Here is a tiny trained network, its code and every weight. The questions are about switching its units off for an input and a target symbol, where a switched-off unit gives its printed mean instead of its output.

import numpy as np


def w(rows, s, z=0):
    codes = np.array(rows[::2]) - 128.0
    scale = np.full(codes.shape[1], s)
    scale[-1] = z or s
    return codes * scale


def f(y):
    return y / 2 * (1 + np.tanh(0.7978845608 * (y + 0.044715 * y**3)))


def softmax(a):
    e = np.exp(a - a.max(-1, keepdims=True))
    return e / e.sum(-1, keepdims=True)


def log_softmax(a):
    a = a - a.max(-1, keepdims=True)
    return a - np.log(np.exp(a).sum(-1, keepdims=True))


def net(x, mask):
    ids = ['ΓΔΘΛΣΦΨΩαβημξτ'.index(c) for c in x.split()]
    T = len(ids)
    res = E[ids] + P[:T]
    u = 0
    for l in range(2):
        r = res
        for j in range(2):
            rows = slice(3 * j, 3 * j + 3)
            q, k, v = (r @ M[l][rows].T for M in (Q, K, V))
            z = softmax(np.where(np.tri(T) > 0, q @ k.T / 3**0.5, -1e9)) @ v
            o = O[l][rows]
            res = res + np.where(mask[u + j], z, o[:, -1]) @ o[:, :-1]
        u += 2
        y = f(res @ A[l][:, :-1].T + A[l][:, -1])
        res = res + np.where(mask[u : u + 8], y, B[l][:, -1]) @ B[l][:, :-1]
        u += 8
    return log_softmax(res[-1] @ U[:, :-1].T + U[:, -1])


Q, K, V, O, A, B = {}, {}, {}, {}, {}, {}
E = w([
[232,215,185],'Γ',
[122,115,165],'Δ',
[235,103,98],'Θ',
[87,147,154],'Λ',
[134,58,176],'Σ',
[137,135,177],'Φ',
[127,103,159],'Ψ',
[244,137,11],'Ω',
[43,152,66],'α',
[70,95,154],'β',
[139,97,161],'η',
[169,178,188],'μ',
[201,124,91],'ξ',
[104,69,154],'τ',
],0.012)
P = w([
[140,106,141],'0',
[111,113,106],'1',
[119,161,126],'2',
[124,188,133],'3',
[145,254,140],'4',
[127,147,139],'5',
],0.0064)
Q[0] = w([
[45,84,45],'L0H1',
[122,66,138],'L0H1',
[113,123,18],'L0H1',
[150,177,3],'L0H2',
[68,181,29],'L0H2',
[148,99,87],'L0H2',
],0.0077)
K[0] = w([
[134,63,107],'L0H1',
[126,151,183],'L0H1',
[144,85,86],'L0H1',
[27,57,75],'L0H2',
[87,141,2],'L0H2',
[92,137,154],'L0H2',
],0.011)
V[0] = w([
[80,107,138],'L0H1',
[192,182,127],'L0H1',
[124,191,255],'L0H1',
[38,80,175],'L0H2',
[114,128,146],'L0H2',
[115,58,134],'L0H2',
],0.0077)
O[0] = w([
[133,138,106,111],'L0H1',
[119,254,159,191],'L0H1',
[126,126,170,221],'L0H1',
[168,145,111,98],'L0H2',
[104,96,134,133],'L0H2',
[221,41,108,1],'L0H2',
],0.0088,0.00087)
A[0] = w([
[170,134,2,129],'L0N1',
[181,144,54,69],'L0N2',
[33,136,125,112],'L0N3',
[110,188,231,187],'L0N4',
[108,191,199,97],'L0N5',
[82,25,89,98],'L0N6',
[189,80,172,255],'L0N7',
[218,128,182,144],'L0N8',
],0.01,0.0025)
B[0] = w([
[74,184,207,171],'L0N1',
[189,157,254,129],'L0N2',
[73,175,149,176],'L0N3',
[105,40,94,254],'L0N4',
[83,89,131,209],'L0N5',
[137,91,120,153],'L0N6',
[169,153,32,165],'L0N7',
[115,106,96,175],'L0N8',
],0.0077,0.0053)
Q[1] = w([
[67,62,60],'L1H1',
[214,210,175],'L1H1',
[113,179,221],'L1H1',
[197,151,165],'L1H2',
[112,118,101],'L1H2',
[137,1,83],'L1H2',
],0.008)
K[1] = w([
[102,199,123],'L1H1',
[131,2,115],'L1H1',
[152,83,51],'L1H1',
[106,71,91],'L1H2',
[129,151,164],'L1H2',
[82,208,168],'L1H2',
],0.0097)
V[1] = w([
[36,165,194],'L1H1',
[160,91,132],'L1H1',
[72,144,43],'L1H1',
[169,135,138],'L1H2',
[123,80,3],'L1H2',
[159,197,128],'L1H2',
],0.011)
O[1] = w([
[87,149,130,252],'L1H1',
[114,1,188,68],'L1H1',
[48,124,37,247],'L1H1',
[172,129,125,78],'L1H2',
[137,97,87,193],'L1H2',
[134,157,100,78],'L1H2',
],0.0068,0.0043)
A[1] = w([
[139,245,110,77],'L1N1',
[116,146,65,245],'L1N2',
[121,150,133,6],'L1N3',
[164,158,229,156],'L1N4',
[110,93,103,64],'L1N5',
[110,141,162,209],'L1N6',
[147,129,98,216],'L1N7',
[115,152,125,193],'L1N8',
],0.011,0.0023)
B[1] = w([
[184,66,165,217],'L1N1',
[164,130,94,254],'L1N2',
[65,50,109,122],'L1N3',
[111,108,223,135],'L1N4',
[82,119,156,154],'L1N5',
[196,177,172,161],'L1N6',
[126,235,23,149],'L1N7',
[137,67,2,181],'L1N8',
],0.0057,0.0058)
U = w([
[35,76,213,134],'Γ',
[147,116,145,89],'Δ',
[147,146,121,46],'Θ',
[133,163,134,62],'Λ',
[181,83,112,122],'Σ',
[136,113,151,84],'Φ',
[175,141,122,92],'Ψ',
[154,185,219,171],'Ω',
[122,240,2,182],'α',
[137,84,133,116],'β',
[233,163,126,253],'η',
[96,84,187,98],'μ',
[138,147,148,68],'ξ',
[137,73,131,97],'τ',
],0.0091,0.006)

Each question gives the input, a string of symbols that net reads in full, and the target symbol t.
The units are the heads (3 rows each of Q, K, V and O) and the neurons (one row each of A and B). Each row of codes is followed by its name. A weight is (code - 128) times the scale printed after its matrix; where a second scale follows, it is the last column's (O, A, B and U).
mask holds one flag per unit, layer by layer, with each layer's heads first. A switched-off unit (its flag False) gives its mean, the last column of its rows in O or B, instead of its output. The means were averaged over made-up inputs and are rounded, as every weight is.
A unit's drop is (log p(t) with every unit on - log p(t) with that unit switched off) / (log p(t) with every unit on - log p(t) with every unit switched off).
The circuit of an input: a set's keep is (log p(t) with only the set's units on - log p(t) with every unit switched off) / (log p(t) with every unit on - log p(t) with every unit switched off). Starting from the 12 units with the biggest drops (on a tie, the unit counted first), units are removed one at a time, each time the one whose removal leaves the highest keep (on an exact tie, the one counted first), for as long as the keep stays at least 0.8.
units of the circuit, in order: the units of the circuit, biggest drop first
k most important neurons: the k neurons with the biggest drops, biggest first
k most important neurons of layer l: the k neurons of layer l with the biggest drops, biggest first
drop when u is switched off: that unit's drop, to one decimal
input α α β, target α: units of the circuit, in order	(L1H1 L0N3)
input τ α Ψ, target α: 2 most important neurons of layer 0	(L0N7 L0N1)
input μ α τ, target α: most important neuron	(L0N4)
input α β Λ Γ μ, target Γ: units of the circuit, in order	(L0H1 L0N5 L0H2 L0N4)
input η β Γ Γ Ω Γ, target Ω: 2 most important neurons of layer 0	(L0N2 L0N4)
input α α τ, target α: units of the circuit, in order	(L1H1 L1N1 L0N3)
input Ω Ω μ, target Ω: units of the circuit, in order	(L0N2 L1H1 L0H1 L1N4)
input μ Γ η, target Γ: 2 most important neurons	(L0N4 L0N5)
input μ Γ Γ, target Γ: units of the circuit, in order	(L0H1 L0H2 L0N5 L0N4)
input α α Ψ, target α: units of the circuit, in order	(L1H1 L1N1 L0N3)
input τ ξ Σ ξ α η, target α: 4 most important neurons of layer 0	(L0N7 L0N1 L0N3 L0N2)
input Γ Σ μ Σ, target Γ: 2 most important neurons	(L0N4 L0N5)
input ξ α Ω α Ω τ, target Ω: 2 most important neurons of layer 0	(L0N2 L0N1)
input Σ η α τ α η, target α: 2 most important neurons of layer 1	(L1N7 L1N1)
input Λ Γ Γ α Σ, target α: 3 most important neurons of layer 0	(L0N4 L0N3 L0N2)
input Σ Ψ Ω, target Ω: 2 most important neurons	(L0N1 L0N2)
input Γ Θ Ψ Γ η, target Γ: drop when L0H2 is switched off	0.5
input α Γ ξ α η Σ, target α: drop when L0N4 is switched off	0.2
input α Δ Ω, target Ω: drop when L0N4 is switched off	0.1
input τ μ Ψ α β β, target α: drop when L1N6 is switched off	0.0
